Below is a small trained network, with its code and all its weights. Each question gives an input and a target symbol and asks what happens when units are switched off, that is, made to give their printed mean instead of their output.

import numpy as np


def w(rows, s, z=0):
    codes = np.array(rows[::2]) - 128.0
    scale = np.full(codes.shape[1], s)
    scale[-1] = z or s
    return codes * scale


def f(y):
    return y / 2 * (1 + np.tanh(0.7978845608 * (y + 0.044715 * y**3)))


def softmax(a):
    e = np.exp(a - a.max(-1, keepdims=True))
    return e / e.sum(-1, keepdims=True)


def log_softmax(a):
    a = a - a.max(-1, keepdims=True)
    return a - np.log(np.exp(a).sum(-1, keepdims=True))


def net(x, mask):
    ids = ['ΘΛΦΩαβγδεζμ'.index(c) for c in x.split()]
    T = len(ids)
    res = E[ids] + P[:T]
    u = 0
    for l in range(2):
        q, k, v = (res @ M[l].T for M in (Q, K, V))
        z = softmax(np.where(np.tri(T) > 0, q @ k.T / 4**0.5, -1e9)) @ v
        res = res + np.where(mask[u], z, O[l][:, -1]) @ O[l][:, :-1]
        u += 1
        y = f(res @ A[l][:, :-1].T + A[l][:, -1])
        res = res + np.where(mask[u : u + 24], y, B[l][:, -1]) @ B[l][:, :-1]
        u += 24
    return log_softmax(res[-1] @ U[:, :-1].T + U[:, -1])


Q, K, V, O, A, B = {}, {}, {}, {}, {}, {}
E = w([
[47,134,110,169,147,65,108],'Θ',
[122,173,145,143,156,215,135],'Λ',
[129,202,42,216,150,91,148],'Φ',
[218,116,5,116,68,124,139],'Ω',
[136,118,158,138,230,135,121],'α',
[203,108,143,90,145,57,102],'β',
[88,145,103,124,28,182,108],'γ',
[58,134,172,99,125,172,109],'δ',
[127,79,122,84,57,68,93],'ε',
[77,54,88,131,145,136,108],'ζ',
[88,223,191,178,102,117,111],'μ',
],0.012)
P = w([
[158,81,135,245,93,117,208],'0',
[47,208,33,37,162,131,137],'1',
[132,105,192,102,135,126,159],'2',
[129,124,93,146,138,99,91],'3',
[54,208,27,34,164,122,138],'4',
[137,101,199,111,136,131,132],'5',
[139,125,96,158,128,101,64],'6',
[48,201,23,36,167,111,141],'7',
[143,98,199,117,139,139,107],'8',
[146,125,99,171,124,110,43],'9',
[46,198,25,31,160,121,138],'10',
[146,95,206,123,141,149,83],'11',
[174,136,107,180,116,123,22],'12',
],0.011)
Q[0] = w([
[101,161,90,68,141,118,136],'L0H1',
[115,86,186,74,113,116,32],'L0H1',
[111,227,75,20,168,125,206],'L0H1',
[115,176,115,47,135,125,254],'L0H1',
],0.0095)
K[0] = w([
[129,98,125,175,123,122,165],'L0H1',
[171,90,183,77,132,113,122],'L0H1',
[122,99,113,218,86,151,255],'L0H1',
[94,100,123,156,87,146,201],'L0H1',
],0.011)
V[0] = w([
[135,25,43,152,154,166,127],'L0H1',
[73,79,173,133,225,33,130],'L0H1',
[166,147,100,110,173,62,127],'L0H1',
[152,252,198,158,44,75,126],'L0H1',
],0.0042)
O[0] = w([
[150,47,49,190,132,171,98,243],'L0H1',
[88,140,91,125,156,95,2,255],'L0H1',
[171,139,149,129,133,87,77,221],'L0H1',
[100,186,158,84,85,3,221,198],'L0H1',
],0.0049,0.00073)
A[0] = w([
[140,91,189,64,81,140,116,96],'L0N1',
[184,96,180,141,165,112,125,80],'L0N2',
[144,125,149,147,120,149,69,77],'L0N3',
[127,147,251,151,188,206,164,23],'L0N4',
[150,68,172,88,158,118,118,90],'L0N5',
[223,158,130,197,161,91,148,91],'L0N6',
[153,101,163,156,89,128,159,39],'L0N7',
[128,85,144,78,148,150,128,36],'L0N8',
[141,123,145,76,96,176,135,69],'L0N9',
[202,81,128,146,106,103,155,84],'L0N10',
[124,87,94,141,124,164,110,143],'L0N11',
[119,121,81,121,153,156,159,72],'L0N12',
[195,111,136,107,113,147,94,104],'L0N13',
[100,177,157,99,164,192,126,142],'L0N14',
[127,118,190,151,95,89,110,131],'L0N15',
[109,114,161,155,128,135,88,176],'L0N16',
[104,188,88,129,55,146,123,93],'L0N17',
[87,110,69,169,131,107,133,85],'L0N18',
[126,174,117,140,156,104,123,48],'L0N19',
[134,68,126,188,117,199,185,21],'L0N20',
[83,150,103,94,142,147,72,71],'L0N21',
[79,150,101,107,165,86,109,134],'L0N22',
[113,144,123,69,125,129,184,3],'L0N23',
[129,175,95,149,167,161,102,86],'L0N24',
],0.013,0.0047)
B[0] = w([
[89,48,46,180,77,99,140,161],'L0N1',
[102,147,139,49,181,71,128,148],'L0N2',
[84,126,124,170,159,105,93,152],'L0N3',
[229,246,155,86,79,75,64,157],'L0N4',
[84,65,116,54,153,101,124,153],'L0N5',
[116,130,92,223,198,110,164,176],'L0N6',
[130,112,135,48,162,74,167,123],'L0N7',
[129,102,48,91,170,131,141,118],'L0N8',
[106,129,83,186,134,164,148,124],'L0N9',
[207,166,58,92,131,2,128,155],'L0N10',
[177,121,170,166,156,66,126,161],'L0N11',
[109,183,183,103,112,113,136,146],'L0N12',
[84,148,45,137,107,140,87,157],'L0N13',
[170,121,102,133,74,91,115,178],'L0N14',
[46,112,172,117,137,111,69,178],'L0N15',
[110,124,172,172,141,126,82,187],'L0N16',
[147,100,158,105,203,121,128,207],'L0N17',
[166,127,161,127,80,145,105,192],'L0N18',
[107,66,102,101,117,154,149,140],'L0N19',
[170,114,213,76,107,79,187,134],'L0N20',
[211,125,89,87,142,88,133,210],'L0N21',
[182,141,132,98,140,187,153,254],'L0N22',
[95,124,148,159,181,163,198,141],'L0N23',
[118,54,145,93,119,106,106,168],'L0N24',
],0.0086,0.0055)
Q[1] = w([
[155,177,77,34,131,194,249],'L1H1',
[174,120,87,93,82,104,89],'L1H1',
[77,89,97,107,231,158,180],'L1H1',
[168,117,182,52,185,197,80],'L1H1',
],0.012)
K[1] = w([
[186,130,151,114,85,100,254],'L1H1',
[154,113,75,90,102,57,63],'L1H1',
[130,95,143,125,184,159,248],'L1H1',
[139,81,238,70,179,57,120],'L1H1',
],0.011)
V[1] = w([
[129,3,79,121,47,113,131],'L1H1',
[34,127,143,152,75,190,81],'L1H1',
[160,122,184,247,38,131,148],'L1H1',
[160,110,202,60,121,165,135],'L1H1',
],0.0069)
O[1] = w([
[153,192,54,213,24,57,183,173],'L1H1',
[187,111,200,80,99,91,238,1],'L1H1',
[186,39,97,136,27,254,131,136],'L1H1',
[168,53,216,253,191,90,134,83],'L1H1',
],0.0056,0.0078)
A[1] = w([
[113,97,103,132,60,195,112,7],'L1N1',
[123,155,134,201,184,165,200,192],'L1N2',
[138,105,66,207,129,75,137,16],'L1N3',
[153,172,132,142,98,148,77,59],'L1N4',
[193,168,100,148,65,179,123,29],'L1N5',
[102,99,189,150,58,179,135,98],'L1N6',
[131,148,156,128,159,82,219,141],'L1N7',
[141,48,105,174,126,164,169,175],'L1N8',
[169,53,122,74,148,146,122,88],'L1N9',
[73,89,172,147,111,182,131,200],'L1N10',
[45,121,108,63,113,107,142,40],'L1N11',
[120,138,65,83,92,118,191,58],'L1N12',
[124,119,205,79,136,67,126,12],'L1N13',
[149,175,153,145,117,98,171,145],'L1N14',
[113,48,188,120,157,195,162,97],'L1N15',
[88,140,90,74,83,135,109,120],'L1N16',
[22,81,144,176,195,133,141,111],'L1N17',
[127,85,164,181,115,145,116,50],'L1N18',
[1,128,194,164,136,144,178,73],'L1N19',
[223,132,183,89,121,128,181,63],'L1N20',
[147,150,136,189,96,146,180,253],'L1N21',
[55,45,135,170,104,116,198,87],'L1N22',
[119,130,103,87,203,174,101,43],'L1N23',
[142,156,157,217,113,119,79,108],'L1N24',
],0.01,0.0064)
B[1] = w([
[38,105,153,140,194,40,148,177],'L1N1',
[95,74,124,42,103,162,103,156],'L1N2',
[116,147,215,97,115,213,153,234],'L1N3',
[113,92,116,98,130,136,198,183],'L1N4',
[145,77,214,169,188,84,168,228],'L1N5',
[54,175,34,169,86,118,175,164],'L1N6',
[38,72,75,104,94,113,105,146],'L1N7',
[61,152,142,71,204,161,128,190],'L1N8',
[159,144,169,158,76,39,109,156],'L1N9',
[111,170,112,179,166,191,101,179],'L1N10',
[142,129,179,75,115,223,200,176],'L1N11',
[191,156,150,178,187,156,166,205],'L1N12',
[110,166,21,157,90,184,195,173],'L1N13',
[66,96,131,117,115,111,80,136],'L1N14',
[149,188,205,131,111,164,104,156],'L1N15',
[148,127,174,175,107,136,188,253],'L1N16',
[206,2,131,123,114,130,164,189],'L1N17',
[115,158,115,179,82,105,221,140],'L1N18',
[86,175,230,122,106,156,52,142],'L1N19',
[149,148,119,7,194,117,208,136],'L1N20',
[114,98,74,93,64,136,31,204],'L1N21',
[150,130,136,182,239,89,167,170],'L1N22',
[73,135,169,174,25,84,181,240],'L1N23',
[140,132,91,61,131,102,189,216],'L1N24',
],0.0071,0.0059)
U = w([
[94,151,227,149,148,165,76,172],'Θ',
[180,133,171,32,168,134,139,81],'Λ',
[115,74,37,85,145,219,89,214],'Φ',
[212,148,42,198,163,148,144,230],'Ω',
[97,208,114,112,218,46,82,178],'α',
[66,69,92,38,136,103,174,4],'β',
[47,109,68,203,132,118,146,34],'γ',
[131,85,110,120,2,84,89,186],'δ',
[116,107,191,154,141,96,216,48],'ε',
[147,12,138,161,215,87,102,170],'ζ',
[89,215,106,83,93,171,165,11],'μ',
],0.0058,0.0025)

Each question gives the input, a string of symbols that net reads in full, and the target symbol t.
The units are the heads (4 rows each of Q, K, V and O) and the neurons (one row each of A and B). Each row of codes is followed by its name. A weight is (code - 128) times the scale printed after its matrix; where a second scale follows, it is the last column's (O, A, B and U).
mask holds one flag per unit, layer by layer, with each layer's heads first. A switched-off unit (its flag False) gives its mean, the last column of its rows in O or B, instead of its output. The means were averaged over made-up inputs and are rounded, as every weight is.
A unit's drop is (log p(t) with every unit on - log p(t) with that unit switched off) / (log p(t) with every unit on - log p(t) with every unit switched off).
The circuit of an input: a set's keep is (log p(t) with only the set's units on - log p(t) with every unit switched off) / (log p(t) with every unit on - log p(t) with every unit switched off). Starting from the 12 units with the biggest drops (on a tie, the unit counted first), units are removed one at a time, each time the one whose removal leaves the highest keep (on an exact tie, the one counted first), for as long as the keep stays at least 0.8.
circuit, biggest first: the units of the circuit, biggest drop first
most important unit: the unit with the biggest drop
k most important neurons: the k neurons with the biggest drops, biggest first
top k neurons in layer l: the k neurons of layer l with the biggest drops, biggest first
input μ β ε Λ γ γ ε ε Θ δ α, target β: 3 most important neurons : (L0N23; L1N7; L1N2)
input δ Φ Ω μ ζ ε δ α, target Λ: most important unit : L0N20
input Ω ε Ω Ω Ω β Θ ζ Λ Φ γ, target γ: circuit, biggest first : (L1H1; L0H1; L0N20; L1N1)
input δ Ω ε γ ζ β ε Φ β, target β: 3 most important neurons : (L0N5; L0N2; L1N11)
input ε α α, target α: circuit, biggest first : (L0N4; L1H1; L0N2)
input α ε Θ ζ ε α γ β, target δ: 2 most important neurons : (L0N20; L1N23)
input Λ Λ β γ ε α Φ ε ζ β, target α: circuit, biggest first : (L1H1; L0N10; L0N2)
input Θ Θ α δ γ β δ α γ ζ γ α, target α: circuit, biggest first : (L0N4; L0N2; L1H1)
input δ Θ Θ β β μ, target μ: top 4 neurons in layer 0 : (L0N4; L0N15; L0N21; L0N10)
input α μ μ γ Θ μ β Ω, target δ: 3 most important neurons : (L0N20; L1N23; L1N9)
input ε Λ Ω Θ Φ ε Φ ζ δ α, target ζ: 2 most important neurons : (L1N17; L0N2)
input Λ γ β δ β, target Θ: 3 most important neurons : (L0N20; L0N4; L1N15)
input Ω ε ζ Θ α Λ ε Λ δ Θ ζ, target γ: top 3 neurons in layer 0 : (L0N10; L0N20; L0N6)
input Θ μ Θ, target Θ: most important unit : L1N19
input γ γ α Φ α α Θ Θ β Θ, target α: 3 most important neurons : (L0N22; L0N13; L0N15)
input ε ζ γ, target γ: 3 most important neurons : (L0N1; L1N6; L0N21)
input ζ Θ ε α ε ε ε Λ, target ζ: top 2 neurons in layer 0 : (L0N20; L0N21)
input Ω α α ε Λ ζ Θ μ ε, target ε: top 2 neurons in layer 0 : (L0N1; L0N5)
input γ Λ Θ Θ ζ μ β Λ ε ζ, target δ: 3 most important neurons : (L0N15; L0N1; L0N13)
input α μ Ω α β ε ζ β β Φ ε Ω, target Ω: 2 most important neurons : (L0N13; L0N10)
input γ ε β α Ω, target Φ: 3 most important neurons : (L0N20; L0N23; L1N2)
input Φ ε Φ α δ β ε δ Φ Θ Θ, target ε: 2 most important neurons : (L0N20; L0N6)
input ε ζ Φ β β β ε ε ε Θ, target δ: 2 most important neurons : (L0N1; L0N15)
input μ γ ε Φ δ ζ Φ ε Θ, target Θ: 2 most important neurons : (L1N19; L0N10)
input ε Φ δ ε ε, target Ω: most important neuron : (L1N12)
input Ω δ ε Λ, target δ: top 2 neurons in layer 0 : (L0N15; L0N1)
input μ Θ ζ Φ ε, target β: most important unit : L0H1
input ε δ δ, target δ: top 2 neurons in layer 0 : (L0N4; L0N1)
input ζ μ ε δ γ γ Ω ε, target ζ: top 2 neurons in layer 1 : (L1N5; L1N1)
